Below are the code and all the weights of a small trained network. Each question names an input and a target symbol and asks about switching units off, where a switched-off unit gives its printed mean instead of its output.

import numpy as np


def w(rows, s, z=0):
    codes = np.array(rows[::2]) - 128.0
    scale = np.full(codes.shape[1], s)
    scale[-1] = z or s
    return codes * scale


def norm(h):
    return h / np.sqrt((h * h).mean(-1, keepdims=True) + 1e-5)


def f(y):
    return y / 2 * (1 + np.tanh(0.7978845608 * (y + 0.044715 * y**3)))


def softmax(a):
    e = np.exp(a - a.max(-1, keepdims=True))
    return e / e.sum(-1, keepdims=True)


def log_softmax(a):
    a = a - a.max(-1, keepdims=True)
    return a - np.log(np.exp(a).sum(-1, keepdims=True))


def net(x, mask):
    ids = ['δηξφψω'.index(c) for c in x.split()]
    T = len(ids)
    res = E[ids] + P[:T]
    u = 0
    for l in range(2):
        r = norm(res)
        for j in range(2):
            rows = slice(2 * j, 2 * j + 2)
            q, k, v = (r @ M[l][rows].T for M in (Q, K, V))
            z = softmax(np.where(np.tri(T) > 0, q @ k.T / 2**0.5, -1e9)) @ v
            o = O[l][rows]
            res = res + np.where(mask[u + j], z, o[:, -1]) @ o[:, :-1]
        u += 2
        y = f(norm(res) @ A[l][:, :-1].T + A[l][:, -1])
        res = res + np.where(mask[u : u + 4], y, B[l][:, -1]) @ B[l][:, :-1]
        u += 4
    return log_softmax(norm(res)[-1] @ U[:, :-1].T + U[:, -1])


Q, K, V, O, A, B = {}, {}, {}, {}, {}, {}
E = w([
[144,79,131,69,94],'δ',
[104,101,184,194,172],'η',
[79,147,199,127,104],'ξ',
[111,67,132,155,126],'φ',
[131,83,2,210,113],'ψ',
[49,89,84,92,140],'ω',
],0.015)
P = w([
[182,252,115,101,148],'0',
[135,211,88,187,99],'1',
[173,188,177,67,254],'2',
[132,177,96,184,83],'3',
[177,116,138,20,224],'4',
[131,149,114,187,63],'5',
[165,88,146,33,216],'6',
[139,103,138,202,41],'7',
[152,79,175,61,194],'8',
[113,139,168,206,50],'9',
],0.0068)
Q[0] = w([
[201,222,44,104,194],'0.h1',
[158,189,3,252,3],'0.h1',
[233,199,114,114,245],'0.h2',
[148,168,3,155,187],'0.h2',
],0.013)
K[0] = w([
[213,235,77,129,144],'0.h1',
[65,204,2,93,205],'0.h1',
[229,222,154,119,198],'0.h2',
[166,234,20,186,116],'0.h2',
],0.013)
V[0] = w([
[118,227,162,187,116],'0.h1',
[2,41,106,72,51],'0.h1',
[132,80,184,30,114],'0.h2',
[43,212,28,37,198],'0.h2',
],0.0076)
O[0] = w([
[40,58,28,182,96,170],'0.h1',
[196,254,117,97,133,254],'0.h1',
[73,69,48,173,105,241],'0.h2',
[107,136,192,194,241,120],'0.h2',
],0.0067,0.0042)
A[0] = w([
[109,205,32,133,153,144],'0.n1',
[148,2,168,55,196,251],'0.n2',
[44,183,93,70,169,100],'0.n3',
[9,117,197,54,159,113],'0.n4',
],0.0086,0.0028)
B[0] = w([
[62,77,113,146,139,171],'0.n1',
[105,187,40,131,94,245],'0.n2',
[187,58,161,88,114,190],'0.n3',
[146,154,10,113,95,254],'0.n4',
],0.012,0.0039)
Q[1] = w([
[116,1,203,85,198],'1.h1',
[126,74,242,155,43],'1.h1',
[163,161,129,67,227],'1.h2',
[221,182,44,148,121],'1.h2',
],0.01)
K[1] = w([
[6,140,146,57,181],'1.h1',
[101,132,31,81,187],'1.h1',
[69,132,61,101,173],'1.h2',
[104,55,199,60,159],'1.h2',
],0.012)
V[1] = w([
[230,56,53,181,194],'1.h1',
[15,103,107,51,145],'1.h1',
[68,126,253,12,150],'1.h2',
[159,53,79,49,199],'1.h2',
],0.012)
O[1] = w([
[94,253,46,213,33,114],'1.h1',
[32,40,196,68,80,171],'1.h1',
[13,21,152,124,64,1],'1.h2',
[120,254,112,76,67,80],'1.h2',
],0.0076,0.0081)
A[1] = w([
[141,113,75,101,173,4],'1.n1',
[166,174,178,168,56,9],'1.n2',
[106,215,188,74,178,1],'1.n3',
[3,145,145,174,161,191],'1.n4',
],0.016,0.00067)
B[1] = w([
[120,103,220,166,154,255],'1.n1',
[92,86,126,135,220,211],'1.n2',
[35,191,124,97,130,235],'1.n3',
[122,132,138,131,6,200],'1.n4',
],0.017,0.0054)
U = w([
[65,222,192,70,144,144],'δ',
[127,133,63,246,156,4],'η',
[134,51,221,146,190,213],'ξ',
[227,168,172,92,108,41],'φ',
[177,177,116,161,82,119],'ψ',
[70,91,137,123,2,209],'ω',
],0.01,0.0021)

Each question gives the input, a string of symbols that net reads in full, and the target symbol t.
The units are the heads (2 rows each of Q, K, V and O) and the neurons (one row each of A and B). Each row of codes is followed by its name. A weight is (code - 128) times the scale printed after its matrix; where a second scale follows, it is the last column's (O, A, B and U).
mask holds one flag per unit, layer by layer, with each layer's heads first. A switched-off unit (its flag False) gives its mean, the last column of its rows in O or B, instead of its output. The means were averaged over made-up inputs and are rounded, as every weight is.
A unit's drop is (log p(t) with every unit on - log p(t) with that unit switched off) / (log p(t) with every unit on - log p(t) with every unit switched off).
The circuit of an input: a set's keep is (log p(t) with only the set's units on - log p(t) with every unit switched off) / (log p(t) with every unit on - log p(t) with every unit switched off). Starting from all 12 units, units are removed one at a time, each time the one whose removal leaves the highest keep (on an exact tie, the one counted first), for as long as the keep stays at least 0.8.
units of the circuit, in order: the units of the circuit, biggest drop first
k most important neurons: the k neurons with the biggest drops, biggest first
k most important neurons of layer l: the k neurons of layer l with the biggest drops, biggest first
input ψ ξ δ δ ξ ξ δ φ δ, target φ: 3 most important neurons : (0.n2, 0.n4, 1.n3)
input δ ξ ξ ω δ, target ω: 2 most important neurons : (0.n2, 0.n3)
input δ ψ ψ ξ ξ ω ω, target ω: 2 most important neurons of layer 0 : (0.n2, 0.n4)
input δ η δ δ η ξ ω, target ξ: units of the circuit, in order : (1.n1)
input ξ ξ ξ η ξ ψ ξ η η, target η: 2 most important neurons : (0.n2, 0.n4)
input δ δ ξ ξ ξ, target ξ: 2 most important neurons : (0.n3, 1.n1)
input ξ ξ ω δ η ξ ω δ ξ φ, target ξ: units of the circuit, in order : (1.n2, 0.h1)
input δ δ φ ψ δ δ ψ ξ, target η: units of the circuit, in order : (1.h1, 1.n2)
input ξ ξ δ ξ ξ η ω, target η: 2 most important neurons : (0.n2, 0.n4)
input δ ξ ξ ω δ δ ξ δ ω φ, target δ: 2 most important neurons : (1.n3, 0.n3)
input ξ ω ψ, target ω: 3 most important neurons : (0.n1, 0.n3, 0.n2)
input δ δ ξ φ ξ η ξ η φ, target η: 2 most important neurons of layer 0 : (0.n2, 0.n4)
input ξ ξ δ ω ω, target ω: 4 most important neurons : (0.n2, 0.n1, 0.n3, 0.n4)
input η δ η ω ω φ, target δ: units of the circuit, in order : (0.h1, 0.n4)
input ξ ξ η ψ δ, target ψ: units of the circuit, in order : (0.n2, 1.n3)
input ξ η ω ξ ξ ξ ξ, target ξ: units of the circuit, in order : (0.h1, 1.h1)
input ξ η η, target η: units of the circuit, in order : (1.h2, 0.h1, 0.n2)
input ξ ω η φ φ φ, target ξ: units of the circuit, in order : (1.n2, 0.h2, 0.n4)
input ξ δ ψ φ φ δ η ξ ω δ, target δ: 4 most important neurons : (0.n1, 1.n3, 0.n3, 1.n1)
input η ξ ξ ξ δ ω ξ ξ ξ η, target ω: units of the circuit, in order : (1.n4, 0.n4)
input η ξ δ ω ξ η η ω, target δ: units of the circuit, in order : (0.h1)
input ξ ξ η δ ψ, target δ: 3 most important neurons : (0.n4, 1.n3, 1.n2)
input φ ξ ω ξ ξ ψ δ δ, target η: 3 most important neurons : (0.n3, 1.n2, 0.n2)
input ξ ψ ξ, target ψ: most important neuron : (0.n4)
input η δ ψ, target δ: units of the circuit, in order : (0.h2, 1.h2, 1.n3)
input η ξ ψ ξ ξ φ φ, target φ: 2 most important neurons of layer 1 : (1.n2, 1.n3)
input ξ ξ ξ ξ ξ ω ψ, target ω: 4 most important neurons : (0.n1, 0.n3, 0.n4, 0.n2)
input φ δ δ δ, target φ: 4 most important neurons : (0.n2, 1.n3, 1.n1, 0.n3)
